Below is a small trained network, with its code and all its weights. Each question gives an input and a target symbol and asks what happens when units are switched off, that is, made to give their printed mean instead of their output.

import numpy as np


def w(rows, s, z=0):
    codes = np.array(rows[::2]) - 128.0
    scale = np.full(codes.shape[1], s)
    scale[-1] = z or s
    return codes * scale


def norm(h):
    return h / np.sqrt((h * h).mean(-1, keepdims=True) + 1e-5)


def f(y):
    return np.maximum(y, 0)


def softmax(a):
    e = np.exp(a - a.max(-1, keepdims=True))
    return e / e.sum(-1, keepdims=True)


def log_softmax(a):
    a = a - a.max(-1, keepdims=True)
    return a - np.log(np.exp(a).sum(-1, keepdims=True))


def net(x, mask):
    ids = ['αβγδεηλμξπστφψω'.index(c) for c in x.split()]
    T = len(ids)
    res = E[ids] + P[:T]
    u = 0
    for l in range(3):
        r = norm(res)
        for j in range(2):
            rows = slice(2 * j, 2 * j + 2)
            q, k, v = (r @ M[l][rows].T for M in (Q, K, V))
            z = softmax(np.where(np.tri(T) > 0, q @ k.T / 2**0.5, -1e9)) @ v
            o = O[l][rows]
            res = res + np.where(mask[u + j], z, o[:, -1]) @ o[:, :-1]
        u += 2
        y = f(norm(res) @ A[l][:, :-1].T + A[l][:, -1])
        res = res + np.where(mask[u : u + 8], y, B[l][:, -1]) @ B[l][:, :-1]
        u += 8
    return log_softmax(norm(res)[-1] @ U[:, :-1].T + U[:, -1])


Q, K, V, O, A, B = {}, {}, {}, {}, {}, {}
E = w([
[168,153,136],'α',
[175,138,85],'β',
[150,131,127],'γ',
[95,155,145],'δ',
[98,110,70],'ε',
[123,169,125],'η',
[115,200,95],'λ',
[89,162,147],'μ',
[161,199,154],'ξ',
[81,171,150],'π',
[168,115,198],'σ',
[166,32,252],'τ',
[136,119,66],'φ',
[113,64,195],'ψ',
[107,109,76],'ω',
],0.012)
P = w([
[109,49,183],'0',
[136,21,194],'1',
[167,15,202],'2',
[166,12,187],'3',
[174,10,185],'4',
[184,7,174],'5',
[198,5,181],'6',
],0.0018)
Q[0] = w([
[137,167,114],'0.h1',
[154,159,131],'0.h1',
[254,146,107],'0.h2',
[31,124,86],'0.h2',
],0.0085)
K[0] = w([
[157,26,144],'0.h1',
[189,179,244],'0.h1',
[254,62,179],'0.h2',
[74,139,118],'0.h2',
],0.0059)
V[0] = w([
[91,191,93],'0.h1',
[140,76,146],'0.h1',
[3,146,104],'0.h2',
[161,198,78],'0.h2',
],0.004)
O[0] = w([
[206,134,89,49],'0.h1',
[133,147,81,173],'0.h1',
[143,19,31,5],'0.h2',
[4,160,67,63],'0.h2',
],0.0038,0.002)
A[0] = w([
[109,247,157,71],'0.n1',
[46,86,167,251],'0.n2',
[233,57,212,26],'0.n3',
[216,86,129,214],'0.n4',
[253,93,251,39],'0.n5',
[209,126,110,195],'0.n6',
[59,156,212,94],'0.n7',
[159,200,117,165],'0.n8',
],0.0046,0.0016)
B[0] = w([
[155,148,203,168],'0.n1',
[153,128,71,193],'0.n2',
[74,107,94,216],'0.n3',
[25,160,117,193],'0.n4',
[53,85,79,253],'0.n5',
[138,222,143,169],'0.n6',
[166,125,2,183],'0.n7',
[98,106,146,161],'0.n8',
],0.0058,0.0048)
Q[1] = w([
[68,73,133],'1.h1',
[89,168,36],'1.h1',
[129,99,40],'1.h2',
[41,255,143],'1.h2',
],0.0048)
K[1] = w([
[3,161,94],'1.h1',
[94,47,225],'1.h1',
[53,59,92],'1.h2',
[103,185,124],'1.h2',
],0.0065)
V[1] = w([
[184,149,106],'1.h1',
[143,246,21],'1.h1',
[132,78,254],'1.h2',
[20,139,8],'1.h2',
],0.0038)
O[1] = w([
[126,77,70,58],'1.h1',
[27,147,203,93],'1.h1',
[1,236,97,124],'1.h2',
[154,137,76,251],'1.h2',
],0.0044,0.0019)
A[1] = w([
[190,73,101,133],'1.n1',
[176,234,72,10],'1.n2',
[19,122,158,138],'1.n3',
[204,76,253,100],'1.n4',
[97,65,187,114],'1.n5',
[147,63,97,2],'1.n6',
[141,122,122,54],'1.n7',
[103,80,175,105],'1.n8',
],0.0053,0.0021)
B[1] = w([
[123,210,127,175],'1.n1',
[229,136,72,174],'1.n2',
[153,221,37,251],'1.n3',
[151,255,43,190],'1.n4',
[132,211,143,212],'1.n5',
[115,63,129,145],'1.n6',
[93,139,109,128],'1.n7',
[170,205,173,190],'1.n8',
],0.0052,0.0032)
Q[2] = w([
[68,73,208],'2.h1',
[53,162,78],'2.h1',
[108,189,2],'2.h2',
[142,38,37],'2.h2',
],0.0078)
K[2] = w([
[244,118,137],'2.h1',
[144,173,34],'2.h1',
[43,152,80],'2.h2',
[147,146,36],'2.h2',
],0.011)
V[2] = w([
[175,216,2],'2.h1',
[15,91,99],'2.h1',
[93,189,19],'2.h2',
[118,120,51],'2.h2',
],0.0066)
O[2] = w([
[128,211,125,253],'2.h1',
[68,178,154,136],'2.h1',
[3,120,93,212],'2.h2',
[95,186,169,144],'2.h2',
],0.0061,0.0055)
A[2] = w([
[123,140,91,113],'2.n1',
[189,77,254,152],'2.n2',
[182,49,220,197],'2.n3',
[140,129,131,80],'2.n4',
[78,103,202,203],'2.n5',
[14,187,146,254],'2.n6',
[134,181,111,150],'2.n7',
[95,100,133,255],'2.n8',
],0.0085,0.0039)
B[2] = w([
[103,147,53,148],'2.n1',
[217,136,77,161],'2.n2',
[194,177,114,159],'2.n3',
[66,129,131,128],'2.n4',
[253,96,98,146],'2.n5',
[159,83,170,254],'2.n6',
[114,108,173,177],'2.n7',
[179,77,137,162],'2.n8',
],0.007,0.011)
U = w([
[179,48,191,129],'α',
[123,153,136,79],'β',
[2,188,108,85],'γ',
[146,79,139,207],'δ',
[229,123,98,137],'ε',
[90,134,109,195],'η',
[113,116,133,1],'λ',
[100,92,148,91],'μ',
[116,134,121,140],'ξ',
[101,105,181,102],'π',
[138,156,74,191],'σ',
[123,134,32,118],'τ',
[94,89,146,69],'φ',
[131,129,151,95],'ψ',
[118,106,136,65],'ω',
],0.017,0.0043)

Each question gives the input, a string of symbols that net reads in full, and the target symbol t.
The units are the heads (2 rows each of Q, K, V and O) and the neurons (one row each of A and B). Each row of codes is followed by its name. A weight is (code - 128) times the scale printed after its matrix; where a second scale follows, it is the last column's (O, A, B and U).
mask holds one flag per unit, layer by layer, with each layer's heads first. A switched-off unit (its flag False) gives its mean, the last column of its rows in O or B, instead of its output. The means were averaged over made-up inputs and are rounded, as every weight is.
A unit's drop is (log p(t) with every unit on - log p(t) with that unit switched off) / (log p(t) with every unit on - log p(t) with every unit switched off).
unit that matters most: the unit with the biggest drop
k most important neurons: the k neurons with the biggest drops, biggest first
top k neurons in layer l: the k neurons of layer l with the biggest drops, biggest first
heads that matter: for each layer, one digit per head in row order, 1 if its drop is at least 0.15 and else 0, layers parted by /
drop of u: that unit's drop, to one decimal
input τ β λ, target ε: unit that matters most -> 0.n5
input α γ σ τ δ, target τ: heads that matter -> 01 / 10 / 00
input τ π α τ σ η, target ε: top 3 neurons in layer 0 -> [0.n1, 0.n5, 0.n3]
input ω β τ β δ, target τ: heads that matter -> 00 / 01 / 00
input τ α σ η τ, target ε: heads that matter -> 00 / 00 / 01
input ξ τ λ π, target τ: top 3 neurons in layer 0 -> [0.n5, 0.n7, 0.n4]
input δ τ τ π, target τ: heads that matter -> 01 / 11 / 00
input γ γ γ λ, target γ: heads that matter -> 01 / 00 / 11
input δ τ ε η, target ε: 3 most important neurons -> [0.n5, 0.n1, 0.n3]
input α τ λ, target ε: heads that matter -> 00 / 00 / 11
input η σ λ λ τ, target ε: heads that matter -> 00 / 00 / 01
input ω γ β, target γ: heads that matter -> 00 / 00 / 01
input ε φ γ σ γ γ δ, target γ: 2 most important neurons -> [2.n2, 2.n5]
input α σ φ π γ, target γ: unit that matters most -> 1.n3
input τ τ μ, target τ: 3 most important neurons -> [0.n7, 0.n5, 2.n6]
input τ ψ τ λ τ μ, target τ: 2 most important neurons -> [0.n7, 1.n2]
input α ψ σ η, target α: heads that matter -> 00 / 00 / 10
input ξ β λ ψ η, target α: top 2 neurons in layer 1 -> [1.n3, 1.n5]
input π ω τ ξ γ φ, target γ: top 3 neurons in layer 2 -> [2.n2, 2.n5, 2.n3]
input η τ ω τ γ ε β, target γ: most important neuron -> [2.n2]
input γ τ γ, target γ: drop of 0.n6 -> 0.0
input η γ φ, target γ: drop of 2.h2 -> 0.3
